Here is a tiny trained network, its code and every weight. The questions are about switching its units off for an input and a target symbol, where a switched-off unit gives its printed mean instead of its output.

import numpy as np


def w(rows, s, z=0):
    codes = np.array(rows[::2]) - 128.0
    scale = np.full(codes.shape[1], s)
    scale[-1] = z or s
    return codes * scale


def norm(h):
    return h / np.sqrt((h * h).mean(-1, keepdims=True) + 1e-5)


def f(y):
    return y / 2 * (1 + np.tanh(0.7978845608 * (y + 0.044715 * y**3)))


def softmax(a):
    e = np.exp(a - a.max(-1, keepdims=True))
    return e / e.sum(-1, keepdims=True)


def log_softmax(a):
    a = a - a.max(-1, keepdims=True)
    return a - np.log(np.exp(a).sum(-1, keepdims=True))


def net(x, mask):
    ids = ['δηθστψ'.index(c) for c in x.split()]
    T = len(ids)
    res = E[ids] + P[:T]
    u = 0
    for l in range(2):
        r = norm(res)
        for j in range(3):
            rows = slice(2 * j, 2 * j + 2)
            q, k, v = (r @ M[l][rows].T for M in (Q, K, V))
            z = softmax(np.where(np.tri(T) > 0, q @ k.T / 2**0.5, -1e9)) @ v
            o = O[l][rows]
            res = res + np.where(mask[u + j], z, o[:, -1]) @ o[:, :-1]
        u += 3
        y = f(norm(res) @ A[l][:, :-1].T + A[l][:, -1])
        res = res + np.where(mask[u : u + 4], y, B[l][:, -1]) @ B[l][:, :-1]
        u += 4
    return log_softmax(norm(res)[-1] @ U[:, :-1].T + U[:, -1])


Q, K, V, O, A, B = {}, {}, {}, {}, {}, {}
E = w([
[117,151,255,35,186],'δ',
[77,155,248,128,84],'η',
[54,172,216,155,144],'θ',
[77,215,222,118,151],'σ',
[69,199,185,122,185],'τ',
[47,206,194,174,102],'ψ',
],0.0082)
P = w([
[164,102,82,127,123],'0',
[41,156,150,92,137],'1',
[199,174,225,181,115],'2',
[99,156,177,133,151],'3',
[203,226,147,125,164],'4',
[100,112,104,91,127],'5',
[160,203,78,111,114],'6',
[119,128,163,150,152],'7',
[208,175,171,172,133],'8',
[105,107,87,87,119],'9',
[140,252,77,97,88],'10',
[107,124,149,107,142],'11',
[196,75,148,175,166],'12',
],0.017)
Q[0] = w([
[60,184,83,36,98],'L0H1',
[32,91,120,88,107],'L0H1',
[2,124,221,112,135],'L0H2',
[54,119,134,104,165],'L0H2',
[181,161,129,121,101],'L0H3',
[143,144,98,135,100],'L0H3',
],0.019)
K[0] = w([
[115,135,252,228,215],'L0H1',
[225,165,174,182,152],'L0H1',
[125,37,77,175,145],'L0H2',
[143,49,112,154,138],'L0H2',
[43,184,36,212,189],'L0H3',
[137,164,134,158,145],'L0H3',
],0.011)
V[0] = w([
[30,122,126,187,163],'L0H1',
[176,133,127,113,241],'L0H1',
[4,117,185,184,96],'L0H2',
[149,143,48,184,77],'L0H2',
[52,184,110,148,123],'L0H3',
[158,174,53,112,102],'L0H3',
],0.015)
O[0] = w([
[189,60,4,163,67,199],'L0H1',
[249,111,145,137,241,206],'L0H1',
[198,204,187,167,194,58],'L0H2',
[180,133,43,54,94,1],'L0H2',
[42,50,101,174,187,211],'L0H3',
[108,127,153,171,128,76],'L0H3',
],0.012,0.0066)
A[0] = w([
[50,61,206,125,123,125],'L0N1',
[43,202,169,48,159,104],'L0N2',
[2,98,119,136,141,5],'L0N3',
[94,210,69,214,167,192],'L0N4',
],0.0084,0.003)
B[0] = w([
[101,194,93,156,74,230],'L0N1',
[130,118,49,134,114,182],'L0N2',
[97,202,143,3,106,181],'L0N3',
[42,91,160,107,98,254],'L0N4',
],0.011,0.0049)
Q[1] = w([
[190,5,41,231,139],'L1H1',
[21,109,127,139,227],'L1H1',
[105,254,217,36,146],'L1H2',
[130,90,143,67,171],'L1H2',
[132,212,154,46,229],'L1H3',
[11,191,159,182,146],'L1H3',
],0.0067)
K[1] = w([
[107,59,93,132,181],'L1H1',
[81,183,144,140,100],'L1H1',
[130,104,254,193,173],'L1H2',
[209,119,170,122,117],'L1H2',
[152,153,66,69,61],'L1H3',
[92,178,164,45,102],'L1H3',
],0.011)
V[1] = w([
[135,47,122,120,183],'L1H1',
[88,51,151,177,73],'L1H1',
[125,160,150,157,64],'L1H2',
[237,95,244,149,127],'L1H2',
[171,7,162,196,66],'L1H3',
[112,98,87,49,180],'L1H3',
],0.011)
O[1] = w([
[167,118,61,79,254,166],'L1H1',
[93,240,109,51,138,217],'L1H1',
[113,127,55,146,162,78],'L1H2',
[8,191,98,203,174,2],'L1H2',
[15,135,39,94,151,35],'L1H3',
[171,136,220,115,141,213],'L1H3',
],0.0083,0.004)
A[1] = w([
[173,77,54,149,169,204],'L1N1',
[100,94,83,164,96,208],'L1N2',
[151,83,170,140,126,132],'L1N3',
[119,87,102,87,254,252],'L1N4',
],0.018,0.0018)
B[1] = w([
[113,246,84,186,146,218],'L1N1',
[132,156,66,33,146,166],'L1N2',
[176,70,136,164,101,184],'L1N3',
[56,76,109,176,103,246],'L1N4',
],0.013,0.011)
U = w([
[201,41,150,163,11,245],'δ',
[14,218,204,126,33,3],'η',
[70,134,249,188,234,92],'θ',
[72,29,58,3,105,110],'σ',
[210,188,25,102,144,249],'τ',
[104,110,18,255,198,92],'ψ',
],0.011,0.0027)

Each question gives the input, a string of symbols that net reads in full, and the target symbol t.
The units are the heads (2 rows each of Q, K, V and O) and the neurons (one row each of A and B). Each row of codes is followed by its name. A weight is (code - 128) times the scale printed after its matrix; where a second scale follows, it is the last column's (O, A, B and U).
mask holds one flag per unit, layer by layer, with each layer's heads first. A switched-off unit (its flag False) gives its mean, the last column of its rows in O or B, instead of its output. The means were averaged over made-up inputs and are rounded, as every weight is.
A unit's drop is (log p(t) with every unit on - log p(t) with that unit switched off) / (log p(t) with every unit on - log p(t) with every unit switched off).
The circuit of an input: a set's keep is (log p(t) with only the set's units on - log p(t) with every unit switched off) / (log p(t) with every unit on - log p(t) with every unit switched off). Starting from the 12 units with the biggest drops (on a tie, the unit counted first), units are removed one at a time, each time the one whose removal leaves the highest keep (on an exact tie, the one counted first), for as long as the keep stays at least 0.8.
units of the circuit, in order: the units of the circuit, biggest drop first
top k neurons in layer l: the k neurons of layer l with the biggest drops, biggest first
which heads matter: for each layer, one digit per head in row order, 1 if its drop is at least 0.15 and else 0, layers parted by /
input σ σ τ δ τ τ δ θ σ τ, target θ: units of the circuit, in order	[L0H2]
input δ τ τ δ ψ σ τ σ τ δ θ, target δ: which heads matter	110 / 011
input η θ σ ψ σ, target τ: which heads matter	111 / 111
input δ δ τ τ τ τ δ τ δ δ τ, target ψ: units of the circuit, in order	[L0H1 L0H3]
input τ η θ τ ψ τ τ σ θ τ δ, target δ: which heads matter	101 / 010
input τ θ δ τ σ τ δ τ ψ η ψ, target ψ: which heads matter	110 / 100
input θ τ ψ η τ σ τ θ τ σ τ ψ τ, target δ: which heads matter	100 / 010
input δ σ σ ψ σ σ ψ δ, target η: which heads matter	010 / 000
input σ ψ σ σ τ δ ψ τ τ δ τ ψ τ, target θ: which heads matter	110 / 000
input η σ τ η σ η ψ, target η: units of the circuit, in order	[L0H1 L0N4 L0H2]
input δ τ τ σ τ σ τ δ τ η, target η: units of the circuit, in order	[L0H1 L0H3]
input η τ δ τ θ η τ θ, target η: which heads matter	100 / 000
input θ τ σ τ τ η δ θ τ τ η, target τ: top 2 neurons in layer 1	[L1N4 L1N2]
input τ δ δ σ τ η τ τ η σ, target σ: top neuron in layer 1	[L1N1]
input τ σ η η ψ, target δ: units of the circuit, in order	[L0H1 L1H2]
input δ σ θ δ θ, target δ: top 3 neurons in layer 0	[L0N1 L0N3 L0N4]
input τ τ δ τ η, target ψ: units of the circuit, in order	[L0H1 L1H3 L0H2]
input η δ η η, target δ: units of the circuit, in order	[L0H3 L1H1 L0H2]
input δ θ τ τ η ψ ψ ψ, target η: which heads matter	010 / 000
input τ σ σ τ τ σ σ δ η, target δ: units of the circuit, in order	[L1H2]
input τ τ θ τ τ τ σ σ τ σ δ δ δ, target δ: top 2 neurons in layer 0	[L0N2 L0N1]
input θ δ δ τ τ δ, target ψ: units of the circuit, in order	[L0H2 L1H1 L1H2]
input δ τ τ τ τ δ, target η: which heads matter	110 / 000
input ψ ψ θ σ η τ δ τ τ δ τ, target ψ: which heads matter	111 / 000
input σ τ τ ψ σ σ τ τ θ η δ δ τ, target η: which heads matter	100 / 000
input τ τ θ, target ψ: which heads matter	110 / 001
